Below are the code and all the weights of a small trained network. Each question names an input and a class and asks about switching units off, where a switched-off unit gives its printed mean instead of its output.

import numpy as np


def w(rows, s, z=0):
    codes = np.array(rows[::2]) - 128.0
    scale = np.full(codes.shape[1], s)
    scale[-1] = z or s
    return codes * scale


def norm(h):
    return h / np.sqrt((h * h).mean(-1, keepdims=True) + 1e-5)


def f(y):
    return np.maximum(y, 0)


def log_softmax(a):
    a = a - a.max(-1, keepdims=True)
    return a - np.log(np.exp(a).sum(-1, keepdims=True))


def net(x, mask):
    res = np.array(x, float).reshape(1, 7) / 4 @ E
    u = 0
    for l in range(2):
        y = f(norm(res) @ A[l][:, :-1].T + A[l][:, -1])
        res = res + np.where(mask[u : u + 8], y, B[l][:, -1]) @ B[l][:, :-1]
        u += 8
    return log_softmax(norm(res)[-1] @ U[:, :-1].T + U[:, -1])


A, B = {}, {}
E = w([
[133,127,134,134,125,132,129],'x0',
[132,232,196,119,40,116,114],'x1',
[133,129,127,134,133,118,125],'x2',
[127,117,143,127,133,247,86],'x3',
[67,133,130,84,114,118,147],'x4',
[136,199,16,68,118,125,118],'x5',
[124,133,123,134,126,130,130],'x6',
],0.0013)
A[0] = w([
[148,158,173,113,38,174,124,57],'0.n1',
[146,134,128,164,132,4,175,48],'0.n2',
[90,161,36,104,141,159,135,158],'0.n3',
[57,137,115,92,95,239,110,104],'0.n4',
[132,191,40,46,129,124,147,255],'0.n5',
[178,220,183,114,103,135,172,213],'0.n6',
[126,165,105,110,116,22,224,100],'0.n7',
[176,110,150,153,110,243,87,128],'0.n8',
],0.0028,0.00091)
B[0] = w([
[90,130,70,161,153,134,104,199],'0.n1',
[162,170,125,129,204,202,78,190],'0.n2',
[156,82,150,98,78,127,139,208],'0.n3',
[190,152,225,116,252,24,145,206],'0.n4',
[157,46,171,114,75,132,132,251],'0.n5',
[77,70,85,184,161,134,111,226],'0.n6',
[176,133,223,103,198,175,85,208],'0.n7',
[180,174,129,104,149,64,135,235],'0.n8',
],0.0029,0.0024)
A[1] = w([
[161,195,213,119,50,113,67,91],'1.n1',
[118,69,215,216,155,119,98,225],'1.n2',
[172,86,133,95,159,134,117,48],'1.n3',
[150,5,81,145,152,130,138,251],'1.n4',
[138,116,169,176,163,51,182,85],'1.n5',
[113,219,163,178,49,132,116,122],'1.n6',
[167,136,129,99,236,163,77,153],'1.n7',
[205,114,103,137,76,141,97,174],'1.n8',
],0.003,0.0012)
B[1] = w([
[90,110,73,182,190,164,169,191],'1.n1',
[184,126,17,13,37,90,154,254],'1.n2',
[69,128,93,187,160,155,69,178],'1.n3',
[50,252,100,184,74,166,144,221],'1.n4',
[164,126,154,94,94,177,73,172],'1.n5',
[56,56,51,174,198,171,134,161],'1.n6',
[80,140,210,173,118,58,95,236],'1.n7',
[149,73,203,83,22,58,188,175],'1.n8',
],0.0024,0.0038)
U = w([
[122,118,124,119,85,85,88,250],'0',
[190,185,210,142,253,124,92,104],'1',
[132,116,111,120,89,111,97,183],'2',
[34,131,21,208,162,213,161,51],'3',
[190,99,125,48,5,158,194,9],'4',
[145,164,148,95,97,127,173,110],'5',
],0.0042,0.0017)

Each question gives the input, the list of numbers given to net, and the class t.
The units are the neurons (one row each of A and B). Each row of codes is followed by its name. A weight is (code - 128) times the scale printed after its matrix; where a second scale follows, it is the last column's (A, B and U).
mask holds one flag per neuron, layer by layer. A switched-off neuron (its flag False) gives its mean, the last column of its row in B, instead of its output. The means were averaged over made-up inputs and are rounded, as every weight is.
A unit's drop is (log p(t) with every unit on - log p(t) with that unit switched off) / (log p(t) with every unit on - log p(t) with every unit switched off).
The circuit of an input: a set's keep is (log p(t) with only the set's units on - log p(t) with every unit switched off) / (log p(t) with every unit on - log p(t) with every unit switched off). Starting from the 12 units with the biggest drops (on a tie, the unit counted first), units are removed one at a time, each time the one whose removal leaves the highest keep (on an exact tie, the one counted first), for as long as the keep stays at least 0.8.
units of the circuit, in order: the units of the circuit, biggest drop first
most important unit: the unit with the biggest drop
top k neurons: the k neurons with the biggest drops, biggest first
k most important neurons of layer l: the k neurons of layer l with the biggest drops, biggest first
input [1,5,0,-3,1,-5,4], class 3: 2 most important neurons of layer 1	1.n6, 1.n8
input [8,7,4,-5,1,-2,-2], class 3: units of the circuit, in order	0.n4, 1.n6, 1.n1
input [2,8,0,0,1,7,6], class 3: top 2 neurons	1.n1, 1.n6
input [8,-5,-3,-8,1,6,5], class 1: units of the circuit, in order	0.n7, 1.n2
input [6,7,3,6,2,4,4], class 3: units of the circuit, in order	1.n1, 1.n6
input [-3,7,-1,0,-6,4,2], class 3: 3 most important neurons of layer 1	1.n6, 1.n2, 1.n1
input [1,-4,-4,8,6,6,-1], class 1: units of the circuit, in order	0.n4
input [-4,7,-5,-7,-6,6,3], class 1: 3 most important neurons of layer 1	1.n2, 1.n4, 1.n1
input [-3,-2,-4,-4,-2,-6,-5], class 4: units of the circuit, in order	1.n2, 0.n4
input [6,-4,-5,-4,1,6,-5], class 4: top 4 neurons	0.n5, 0.n3, 0.n4, 0.n6
input [-2,-3,7,-8,4,-1,-1], class 1: units of the circuit, in order	0.n2, 0.n7
input [1,-5,3,8,8,-3,-3], class 1: 4 most important neurons of layer 0	0.n4, 0.n5, 0.n8, 0.n6
input [-4,6,0,0,-6,5,2], class 3: units of the circuit, in order	1.n6, 1.n1
input [5,0,-3,-6,2,1,-2], class 1: most important unit	0.n7
input [-2,-3,0,-1,0,7,-1], class 4: units of the circuit, in order	0.n5, 0.n3, 1.n8
input [4,-1,-3,1,2,-8,7], class 4: 2 most important neurons of layer 1	1.n2, 1.n7
input [-2,2,5,-6,4,2,0], class 1: units of the circuit, in order	0.n2, 0.n7
input [0,8,-7,-7,-8,0,5], class 3: 3 most important neurons of layer 0	0.n4, 0.n8, 0.n6
input [-6,-3,-7,8,-8,3,-1], class 1: top 2 neurons	1.n2, 0.n4
input [-6,-3,3,5,1,2,5], class 1: top 2 neurons	0.n4, 1.n2
input [-3,-1,5,0,5,-6,3], class 4: 2 most important neurons of layer 0	0.n6, 0.n1
input [7,-2,4,-6,-3,3,2], class 1: top 3 neurons	0.n2, 0.n7, 1.n2
input [-5,3,-3,3,0,-7,1], class 4: units of the circuit, in order	1.n2
